B, the same points and some others measured another way; then each row and its match in B:
B:
0: [-148  -65  -52  -86   15   95   75   75 -159  -18 -105  -50   57   84
  107  -90   42 -180  146  -43  -35 -168 -128  -81   17  -36 -143  196
   16  -97  124  150]
1: [   8 -178    8  -83   81  -79 -182   -5 -234   63  -55  -26   23   72
   -6 -261  -24  -26 -100    8 -198  -83  -59  -72 -146   34  -87  101
  -97  -85 -246  -78]
2: [  12  120   23   45   40   25  178  -66  167   81   -4  -51  -18  -10
  -79  162   69  106   28 -116  176  -82  144  -28   75   -1   86   41
  138  105  130    5]
3: [-34  16 -47 -10  43  37  84 -22  21  12 -22 -32  52   6   7  42  64  84
  35 -45  74 -15  41 -18  54 -30  -4  84  42  15 136  61]
4: [ -27 -282  -48 -143  191  -41 -260  105 -383 -131  -30   32   74  204
  101 -390 -110 -103   -9   50 -282  -53 -331  -44 -133 -102 -192  200
 -218 -181 -244   17]
5: [ -62   93  -88   79   30   44  127 -111  276   -7  -22  -94  -35  -82
  -38  178  154  211  101 -127  283  -85  207  139  122   46   83 -134
   96  118  237  -35]
6: [  51   86  130  -45  118   37  209   85  -88   42   17   28   29  173
  -38   44  -87 -155   53  -96  -11 -128 -144 -235   26 -137  -11  331
  117    9    6  138]
7: [-162 -203 -209  -74   88   50 -160   14 -119 -175  -74  -53   62   43
  148 -199   77   51  125    3  -22  -50 -137  161   18  -25 -147  -23
 -164 -115  101   43]
8: [ -37 -132   59 -120   65    0  -43   83 -312   61  -77  -14   43  155
   40 -232  -62 -237   -5  -13 -210 -160 -180 -200 -114  -33 -143  280
  -27 -131 -165   67]
9: [  73    0  146  -23    0  -73   30  -47 -104  258  -50  -50  -16   18
 -120  -67    5  -54 -157  -57 -110 -122  135 -222 -125   77   29  164
   99   15 -214  -75]
10: [ 117   52  -24   73  243  -49    3  -75  219 -138  128   27  -24   66
  -84   81  -20  341    0  -91  183   57   15  142   88 -106  121  -71
  -33  135   23  -89]
11: [  82   96   -2   96  149  -39   65 -114  270  -22   73  -30  -59   -5
 -114  137   37  300    1 -124  221  -21  149  109   78  -19  145 -103
   53  156   49 -111]
12: [ 182   20   33   74  214 -119  -67 -114  161  -19  128   20  -23   29
 -144   33  -29  374 -139  -57   91  100  107   78    5  -52  153  -70
  -30  137 -122 -170]
13: [ 173  -13   37   68  245 -138 -117 -114  155  -50  118   11  -64   62
 -143  -33  -47  334 -114  -83   81   19   64  110  -27  -36  135 -107
  -67  125 -206 -224]
14: [-138   32 -118    2   69  113  148   11  108 -129  -41  -58   11   39
   73   89   87   16  224 -110  198 -134  -44   97  143  -53  -44   26
   45   17  288  118]
15: [-176 -177  -96  -11 -126  -65 -210 -155   -9  192 -222 -217 -103 -152
   -9 -221  216   -3  -32  -75  -16 -300  297  106 -165  323  -59 -240
  -16  -41 -164 -237]
16: [-115    7  -70  -44   53  108  137   53  -34  -68  -54  -33   54   71
   80   24   49  -65  168  -67   78 -106  -98  -25   91  -75  -82  156
   45  -31  224  162]
17: [-168 -146   -3 -128  -55   48  -16   67 -288  108 -190  -96   16   80
   83 -238   42 -343   82  -43 -171 -299  -95 -163 -117   84 -191  215
   18 -156  -88   69]
18: [  78  -15   96  -50  139  -38   24   39 -123   32   22   22   16  152
  -50  -88  -90  -49  -36  -58  -88  -83 -114 -162  -50  -82  -19  227
   14  -10 -142   12]
19: [-103 -107 -140    0   42   -3 -108  -80   39  -41  -73  -93   -4  -43
   37  -91  124  147   45  -40   69  -80   86  157   -3   76  -33 -128
  -64  -11   51  -78]
20: [  75   -5   41    7   36  -69  -19  -89    1  151    2  -39   13  -29
 -101  -18   46  159 -149  -32  -16    7  169  -77  -56   47   64   43
   36   51  -87  -90]
21: [   0  127  -51   72   50   31  162  -94  245    9   26  -52    6  -62
  -60  208  116  253   47 -100  253    9  182   74  135  -13  107  -46
  112  128  243    8]
22: [-31 -76 -80  -4 126 -17 -81 -40  35 -83 -10 -46 -10  36   8 -76  39 129
  43 -57  52 -71 -11 111   7  -7 -15 -52 -61   7  -5 -63]
23: [-141 -104 -138  -62   29   68  -22   16 -103  -60  -80  -57   75   19
  107  -94   87    6   99   -7    6  -55  -59   42   35  -16 -109   67
  -47  -73  153   89]
24: [ -12 -116  -22  -18  130  -60 -127  -32  -34  -26  -26  -50  -49   65
  -20 -165   -3   49   10  -67  -23 -143  -31   57  -71   30  -28  -25
  -75  -12 -156 -116]
25: [  74  113  124   18    9  -16  172  -52   48  213   -7  -42    1    0
 -125  106   31   33  -82  -89   49  -71  171 -184   -8   24   86  154
  170   85  -11   -4]
26: [ 117  -61   22   18  149 -113 -129  -90   14   30   55   -6   -7   23
 -100  -85  -13  246 -144  -30  -21   34   80   28  -66    0   67  -30
  -57   58 -181 -158]
27: [   7 -206 -192   58  224 -129 -370 -168  170 -200   41  -54  -74  -31
  -21 -197   67  456  -42  -42   99   12   79  400  -36   61   48 -390
 -244   51 -151 -313]
28: [  51   25  -34   66   80  -53  -14 -131  175   35   27  -52  -20  -64
  -93   61   91  301  -65  -69  139   20  203   93   23   42  107 -120
   18  111   19 -123]
29: [ -76 -181  -18 -152  127   39  -75  144 -368  -93  -59   24   90  214
  123 -274  -89 -237   82   14 -222 -110 -345 -140  -67 -130 -209  317
 -107 -179  -81  145]
30: [  43   20   43   40   82  -62   10  -92  122   87   -7  -66  -69    2
 -108    5   35  114  -37 -115   83 -137  148    4  -30   64   79  -44
   56   85 -101 -138]
31: [-242 -125 -260  -17  -38   89  -67  -67   57  -93 -143 -141   26 -110
  132  -55  227  121  164  -41  144 -102  103  237   67  102  -93 -179
  -59  -48  277   13]
32: [  42 -257  -13 -149  288  -49 -247  141 -394 -210   58  100   94  290
   90 -380 -199  -74   -5   53 -289    4 -458  -60 -105 -211 -174  276
 -251 -165 -263   50]
33: [  63  -91  -16   43   66 -133 -193 -162   79  109  -14  -84  -61  -71
 -114 -115   77  273 -164  -48    7  -39  237   97 -103  139   83 -182
  -52   67 -212 -260]
34: [  -4    1  -86   82   85  -42  -44 -151  252  -13   -2  -89  -66  -76
  -72   44  126  305    0 -103  200  -58  217  201   37   83  104 -224
    4  114   44 -169]
35: [  10   72 -109  -29  334  149  199  161   24 -427  178  148  148  261
  122  143 -131  138  269  -42  176  155 -437   61  281 -423  -40  275
  -62   12  400  324]
36: [ -60  166 -121   65  126  131  270  -20  300 -185   61  -15   37   19
   27  288   91  224  229 -124  361   11    8  142  268 -148   72    1
   97  124  457  147]
37: [ -53 -108 -111   26  103  -45 -153 -104  105  -65  -36  -87  -63  -24
   -9 -109   84  195   31  -79   93 -115   86  201  -20   76   10 -193
  -86   29  -48 -163]
38: [ 139   68  143   11  107  -66   83  -37   14  135   49   10   -8   71
 -134   28  -46   71 -120  -78   -8  -43   67 -163  -37  -34   86  157
   91   76 -134  -51]
39: [ 125   67   72   39  174  -52   63  -44  109    5   90   14  -20   76
 -111   64  -47  175  -41  -93   89  -15   26  -26   24  -78  102   61
   41  103  -62  -60]
40: [-236  -97  -99 -123  -61  140   84  100 -231    3 -177  -85   83   59
  161 -119   89 -287  195  -32  -61 -208 -139  -98   19   -1 -207  225
   28 -149  191  210]
41: [  42   59   48   51   49  -48   56 -105  145  124  -12  -70  -60  -23
 -116   59   64  127  -44 -114  116 -127  194   -8  -13   73   90  -37
   93  100  -50 -118]
42: [ 171  145  139   48  131  -50  168  -53  116  105   98   23    0   58
 -159  146  -42  157  -97  -96   88   13   96 -136   30  -83  134  146
  129  136  -30  -24]
43: [-124   46  -79    4   10   92  151  -23  106  -11  -74  -85    8   -9
   32   96  118   16  154 -101  178 -138   64   41  101   12  -17   16
   88   28  244   78]
44: [-245 -145 -205 -107   16  144   -2   82 -180 -160 -124  -61  108   54
  206 -124   96 -111  229    1   -1  -99 -189   59   74  -57 -201  120
  -73 -149  267  197]
45: [-120  -67 -135  -22  126   60   -4    9   32 -178  -30  -39   15   66
   85  -39   51   60  180  -74  110 -102 -109  136   81  -61  -71   -6
  -58  -19  159   52]
46: [   7  -77 -114   47   97  -71 -152 -145  145  -32   -1  -73  -28  -68
  -46  -54  112  326  -48  -46  111    2  170  206   -2   75   60 -220
  -79   66  -24 -184]
47: [-129 -289 -189  -80   92  -30 -317  -26 -188 -129  -86  -62   38   27
  112 -328   66   87   15   34 -119  -57  -92  173  -90   45 -152  -95
 -230 -134 -100  -88]
48: [  25 -285  -19  -91  133 -135 -356  -21 -282    7  -40  -19    5   93
    3 -403  -54   35 -148   36 -267  -63  -95   -1 -212   51 -102   19
 -209 -120 -392 -178]
49: [ -44  114   64   12  -69   43  228  -49   78  199  -87 -101  -11  -42
  -70  134  106  -59   33 -120  110 -181  192 -143   22   78   38  116
  206   59  114   41]
50: [ -46 -162 -137  -15  125  -45 -196  -59  -21 -112  -12  -41   15    9
   34 -163   52  211   -7   -9   -3    1   -8  171  -17    6  -36 -111
 -150  -23  -39  -97]
51: [-280  120 -130  -73  -56  286  414  144  -23  -99 -126  -59  122   69
  194  205  129 -264  392  -97  204 -173 -167  -89  243 -138 -155  307
  178  -69  609  430]
52: [  38 -190  -47  -39  226  -97 -247  -16 -102 -136   33    7  -10  129
    6 -259  -69  126  -35  -22  -96  -37 -145  102  -83  -51  -52  -23
 -185  -43 -236 -134]
53: [-137 -112 -123  -46   62   47  -50    7  -59  -95  -77  -63   26   42
   89 -114   70   -8  126  -45   27 -122  -75   86   18   -3 -102   15
  -60  -62   90   35]
54: [-109 -130 -109  -41   36    8  -95  -32  -60  -24  -87  -83    6   -1
   52 -141   89   33   48  -34   -1 -118   13   77  -23   55  -76  -35
  -59  -51   13  -31]
55: [-105 -181   25 -187   38   52  -27  171 -473   25 -120    4  114  197
  127 -295  -77 -376   54   28 -298 -159 -317 -271 -111  -85 -244  423
  -48 -216 -100  197]
56: [-135  -60 -141  -22   70   67   12    1   31 -125  -56  -63   21   31
   82  -27   86   50  164  -62  113 -101  -54  120   74  -27  -68  -13
  -35  -26  181   61]
57: [-137 -187 -121 -126  134   69  -91  113 -266 -184  -60    0   86  160
  161 -235  -33 -130  154    7 -117  -92 -311   11   -1 -114 -198  182
 -141 -157   46  139]
58: [   4 -193  -76  -22  158  -95 -257  -62  -60  -69   -7  -41  -27   48
   -5 -235   -2  159  -49  -26  -63  -64  -25  130  -98   34  -32 -103
 -163  -30 -206 -175]
59: [   0   70  131  -27  -51    5  175  -14  -66  250  -85  -67   -1   24
  -85   30   42 -152  -41  -87  -29 -183  126 -245  -54   59    3  220
  176   18  -40   37]
60: [-185  -75  -92 -113   75  141  103  145 -198 -150  -83  -17   81  169
  163  -97   -6 -248  256  -48  -18 -177 -298  -63   69 -133 -193  264
  -15 -131  200  243]
61: [ -85  -18 -103   17   97   28   15  -40  122 -103  -28  -65  -27   20
   22   10   77  106  135 -102  159 -125   11  137   67   -1   -4  -76
  -12   28  126  -21]
62: [  26    5   67  -20   59  -24   47  -15  -40   94  -27  -35   -9   57
  -58  -34   -3  -25  -26  -76  -13 -125   29 -112  -37    6    2  129
   58   13  -74  -17]
63: [ -79  -30  -71 -104  127  133  125  151 -214 -158   -2   50  158  176
  137  -28  -46 -100  160    5  -40   24 -309 -108  106 -227 -149  349
  -21 -103  239  294]
64: [-193 -152 -143 -125   50  118  -19  110 -255 -132 -106  -25  110  112
  182 -171   33 -167  181   14  -81  -96 -247  -18   29  -86 -205  206
  -80 -165  164  198]
65: [-142  -72  -58  -21  -47   13  -16  -60   -4   99 -146 -135  -36  -51
   18  -85  139  -52   59  -81   32 -224  133   25  -46  144  -56  -43
   38  -25   13  -52]
66: [ -15   -2   74  -95   70   55  140  105 -218   48  -35   15   74  165
   24  -54  -64 -211   53  -43 -101 -113 -183 -243   -6 -117  -94  362
   68  -69   13  176]
67: [ -86   59  137  -76 -225   49  226   -5 -192  431 -206 -131   34  -61
  -51   11  129 -316  -63  -54 -109 -240  220 -382 -101  169  -54  301
  262  -51    2  104]
68: [-229  -36  -96 -113  -41  177  172  125 -195  -35 -145  -64   99   82
  169  -41   82 -281  239  -42   -4 -187 -174 -110   75  -56 -195  272
   60 -135  286  280]
69: [  90   47   33   38  105  -44   42  -79  104   54   49  -12    2    4
 -102   66   24  219  -75  -66   86   24  117  -14   24  -18   98   21
   47   96   -4  -66]
70: [-108 -199 -129  -20    8  -58 -239 -109  -42   39 -122 -126  -39  -67
   19 -227  131  108  -29  -26  -28 -144  133  147 -107  169  -56 -189
 -105  -46 -129 -178]
71: [  46  -34 -129   93  134  -78 -129 -178  251  -65   59  -53  -24  -95
  -79   38  118  477  -75  -50  187   95  224  260   45   47  126 -273
  -73  125   37 -195]

[ -90  159  162   31  264 -225  117  -34  -59   18  163   71   26   36
 -168 -275 -329   12  -52  155  -86  -30   87  -95   19  -11  115  -98
  304  117 -299  -85  204] : 15
[-143   64  152 -138  197 -237   37  -39  -17 -154  211  159  -69   43
  -41  -21 -206  -52  -37  149  103  120 -118  -93  105  187 -250   89
  288   91   48 -372   -7] : 9
[  79  132    0  124   -3   78   39    9   55  -13   -6  -49  115  -72
  -43  -45   99  138  -43   87  -46 -116  124   34  -70  -94  175  -23
   23   64 -184  156   85] : 24
[   3  -34   48   -5  -93   38  -13  -37   35  -99   86   70  -27  -22
   31   30  -26  -17 -123   90  -20  125  -27   -9   16   29 -128   45
   79  -64   34  -99  -29] : 18
[ 193 -610  -96 -198 -281   51  159   43  611  -51 -214  -77  -98  -98
  -72  -50  151 -285   37 -278 -356 -199  210   66   81 -242  206  180
   34 -339  255  530 -587] : 51
[  93 -103  147  -22   89 -127  117   64  249  213 -111  -74 -126  -77
  -44 -116   32 -126  -47   28  -93 -101  -28  -46   -3 -133   54  182
  233  -57 -122   18  107] : 25
[  71  151   95  137    1   60   -6    8  -28  110    4  -27    2  -72
   36  -24   67   75 -140  160   12   41  -29  -10  -84  -56  -11   42
   78   28 -201  -78  269] : 26
[  58   89  117   80   94  -49   66   23   68  143  -27  -47  -27  -57
  -36 -110    8   14  -79  114  -41  -58   12  -31  -48  -90   73   64
  166   33 -212  -16  216] : 20
[ 178  148   69  145   55   57   49   91  162  229 -186 -159   15 -143
   30   13  320  105  -41   96   31 -197   -7   26 -120 -155  138  167
   54   76 -216   89  255] : 71
[-205  -70   34 -184   10 -153   17 -126  -52 -435  353  276   18  114
  -98  -59 -394  -54  -47   81  -41  204   49  -62  158  216 -191 -113
  195  -11  160 -197 -304] : 17
[ 123 -284 -101   19 -392  248  -18  -57  181 -149   -3   30    6  -67
   35   42   63  -75 -147  -63 -230  100  130   76   -9 -118   29  -18
 -102 -263  124  276 -287] : 63
[ -94 -179  -75 -140 -248   76  -47 -130    5 -477  273  236   38   47
    1   85 -173  -39  -94   17  -64  243   66   20  113  164 -212  -78
   -3 -127  282  -54 -429] : 64
[  62 -251  156 -115   90 -194  147   43  313  171  -91  -29 -187  -46
  -65 -157  -72 -237  -37  -30 -147  -58  -22  -68   61 -114    7  207
  294 -133  -22    9  -27] : 49
[   9 -293   79 -208  -53 -114   56    3  281  -91    6   71 -181  -26
   18   39  -13 -225  -43  -33  -39   78  -91  -31  118   46 -214  227
  195 -155  244 -122 -269] : 43
[ 176  116   93  169  -19  103   10   72  105  259 -167 -138  -37 -143
   77   27  283   65 -123  118   26  -68  -68   17 -123 -151   34  171
   45   17 -200    2  316] : 12
[ 215 -441 -151  -82 -585  386 -111   -8  345 -185 -145   -6 -102 -147
  235  365  442 -128 -146 -124  -65  172  -67  140    4  -46 -256  254
 -237 -355  461  153 -470] : 35
[ 109   27  109   55   94  -55   90   65  181  194 -113  -93  -49  -90
  -26  -90  112  -14  -47   67  -47 -132    2  -12  -46 -136  104  144
  164    9 -177   47  173] : 30
[ -84  164  -21  100 -134  121  -75 -119 -224 -296  277  168  133   29
   -8   -4 -185  147 -169  183  -17  219   84   10  -15  104  -83 -203
  -11   27  -69  -93   13] : 47
[  51 -153   33   -7  -97    7   57  -25  147  -18   24   24  -34  -33
  -44  -97  -81  -90  -98   14 -172   28   86   -7   17  -93   51   11
  107 -128  -37  111  -77] : 31
[  53  -29  127    5   30  -55   33   18  117  111  -28  -10 -110  -58
   27  -22   34  -71 -103   87   -2   39  -85  -36   -7  -35  -95  157
  171  -40  -61 -130  119] : 38
[ -98    1    8  -25  -94   18  -14 -112  -93 -303  265  189   54   48
  -34  -33 -245   22 -117  105  -60  195   67  -17   58  107 -113 -131
   81  -32   38  -91 -138] : 8
[ -94 -358  -31 -268 -178  -65   24  -94  194 -414  201  217  -72   49
  -39   47 -200 -201  -38  -71 -110  185   36  -10  178  144 -227   43
  121 -193  379  -44 -558] : 68
[ 162   43   67   76   52   16   77   85  229  187 -174 -139   -8 -126
   -4  -21  250   36  -16   37  -28 -210   21   19  -75 -158  147  169
   86   30 -159  135  133] : 69
[ 125   13  117   21  150  -94  129   89  258  206 -156 -128  -52 -105
  -48  -91  161  -24    4   34  -40 -222   17  -21  -38 -140  148  191
  184   37 -168   91  132] : 41
[   3 -166   68 -116  -63  -45   18  -18  162  -94   46   73 -110  -26
   33   49   -6 -127  -79   31  -12  107  -73  -21   69   54 -198  155
  140 -101  148 -137 -143] : 3
[ -59  -94  -92  -30 -302  177  -78 -130  -61 -422  241  202   76   21
   33   97 -115   33 -137   58  -68  253   82   43   51  119 -168 -128
  -67 -116  193  -17 -312] : 57
[ 155 -125   13   35  -97   72   71   44  257  103 -142  -97  -33 -114
   -2  -28  174  -43  -54  -17 -129 -119   70   35  -40 -171  127  121
   46  -97  -57  208  -25] : 61
[  30 -127    9    0 -164   67    2  -51   72 -114   80   67  -14  -23
   -3  -24  -69  -54 -133   32 -126  120   60    7   12  -29  -38  -14
   46 -127   23   46 -106] : 53
